Here is a tiny trained network, its code and every weight. The questions are about switching its units off for an input and a class, where a switched-off unit gives its printed mean instead of its output.

import numpy as np


def w(rows, s, z=0):
    codes = np.array(rows[::2]) - 128.0
    scale = np.full(codes.shape[1], s)
    scale[-1] = z or s
    return codes * scale


def f(y):
    return np.maximum(y, 0)


def log_softmax(a):
    a = a - a.max(-1, keepdims=True)
    return a - np.log(np.exp(a).sum(-1, keepdims=True))


def net(x, mask):
    res = np.array(x, float).reshape(1, 4) / 4 @ E
    y = f(res @ A[0][:, :-1].T + A[0][:, -1])
    res = res + np.where(mask, y, B[0][:, -1]) @ B[0][:, :-1]
    return log_softmax(res[-1] @ U[:, :-1].T + U[:, -1])


A, B = {}, {}
E = w([
[183,43,131,87,170,94,128,138,107],'x0',
[168,157,99,99,125,198,167,222,172],'x1',
[94,75,154,252,169,209,154,86,113],'x2',
[90,168,16,88,111,123,112,157,138],'x3',
],0.015)
A[0] = w([
[102,184,22,59,117,97,121,125,133,1],'n1',
[162,104,95,58,125,90,126,104,113,99],'n2',
[112,183,147,107,105,93,117,121,125,90],'n3',
[120,149,185,97,109,84,105,115,140,100],'n4',
[139,82,99,82,129,92,110,130,124,39],'n5',
[128,214,207,90,116,73,108,105,135,91],'n6',
[41,250,101,165,121,128,119,93,117,134],'n7',
],0.017,0.0032)
B[0] = w([
[112,255,21,145,177,112,56,169,132,252],'n1',
[110,68,137,81,177,72,120,151,167,198],'n2',
[164,139,103,92,67,107,162,128,94,174],'n3',
[167,111,170,83,79,114,182,72,102,170],'n4',
[127,119,163,146,179,68,96,150,167,180],'n5',
[164,110,166,71,49,183,148,114,28,190],'n6',
[48,108,132,181,49,142,108,112,198,249],'n7',
],0.012,0.023)
U = w([
[167,158,123,111,140,216,157,247,182,198],'0',
[174,154,138,75,110,118,134,103,88,4],'1',
[142,215,62,80,142,105,91,162,124,215],'2',
[68,147,125,160,68,158,117,109,177,10],'3',
[171,115,136,80,185,70,114,141,135,27],'4',
[140,111,153,214,203,163,155,45,117,213],'5',
],0.014,0.002)

Each question gives the input, the list of numbers given to net, and the class t.
The units are the neurons (one row each of A and B). Each row of codes is followed by its name. A weight is (code - 128) times the scale printed after its matrix; where a second scale follows, it is the last column's (A, B and U).
mask holds one flag per neuron, in row order. A switched-off neuron (its flag False) gives its mean, the last column of its row in B, instead of its output. The means were averaged over made-up inputs and are rounded, as every weight is.
A unit's drop is (log p(t) with every unit on - log p(t) with that unit switched off) / (log p(t) with every unit on - log p(t) with every unit switched off).
The circuit of an input: a set's keep is (log p(t) with only the set's units on - log p(t) with every unit switched off) / (log p(t) with every unit on - log p(t) with every unit switched off). Starting from all 7 units, units are removed one at a time, each time the one whose removal leaves the highest keep (on an exact tie, the one counted first), for as long as the keep stays at least 0.8.
units of the circuit, in order: the units of the circuit, biggest drop first
top k neurons: the k neurons with the biggest drops, biggest first
drop of u: that unit's drop, to one decimal
input [0,-4,-5,-2], class 1: units of the circuit, in order	(n6)
input [2,4,4,-5], class 5: top 2 neurons	(n1, n7)
input [5,4,7,7], class 0: units of the circuit, in order	(n7, n1)
input [5,-7,0,-8], class 1: top 3 neurons	(n4, n6, n7)
input [6,-4,7,7], class 5: units of the circuit, in order	(n1, n7)
input [5,-5,-8,-2], class 4: top 2 neurons	(n2, n5)
input [2,3,1,1], class 0: units of the circuit, in order	(n1, n7, n2, n4)
input [-1,-1,0,2], class 3: top 2 neurons	(n1, n2)
input [5,-3,3,-1], class 5: top 2 neurons	(n1, n2)
input [-5,-5,-8,-1], class 1: top 2 neurons	(n6, n4)
input [8,-6,0,7], class 4: top 2 neurons	(n2, n5)
input [5,-5,5,4], class 5: top 2 neurons	(n1, n7)
input [5,-3,4,5], class 4: top 2 neurons	(n7, n1)
input [-1,3,3,4], class 3: units of the circuit, in order	(n1)
input [4,3,-8,-3], class 4: top 2 neurons	(n2, n5)
input [-1,0,-3,-1], class 1: top 2 neurons	(n1, n6)
input [-5,5,2,6], class 3: drop of n7	5.3
input [-7,7,-5,-6], class 1: drop of n6	0.1
input [-6,-5,-3,1], class 3: drop of n7	4.7
input [-1,-4,4,-3], class 5: units of the circuit, in order	(n7)
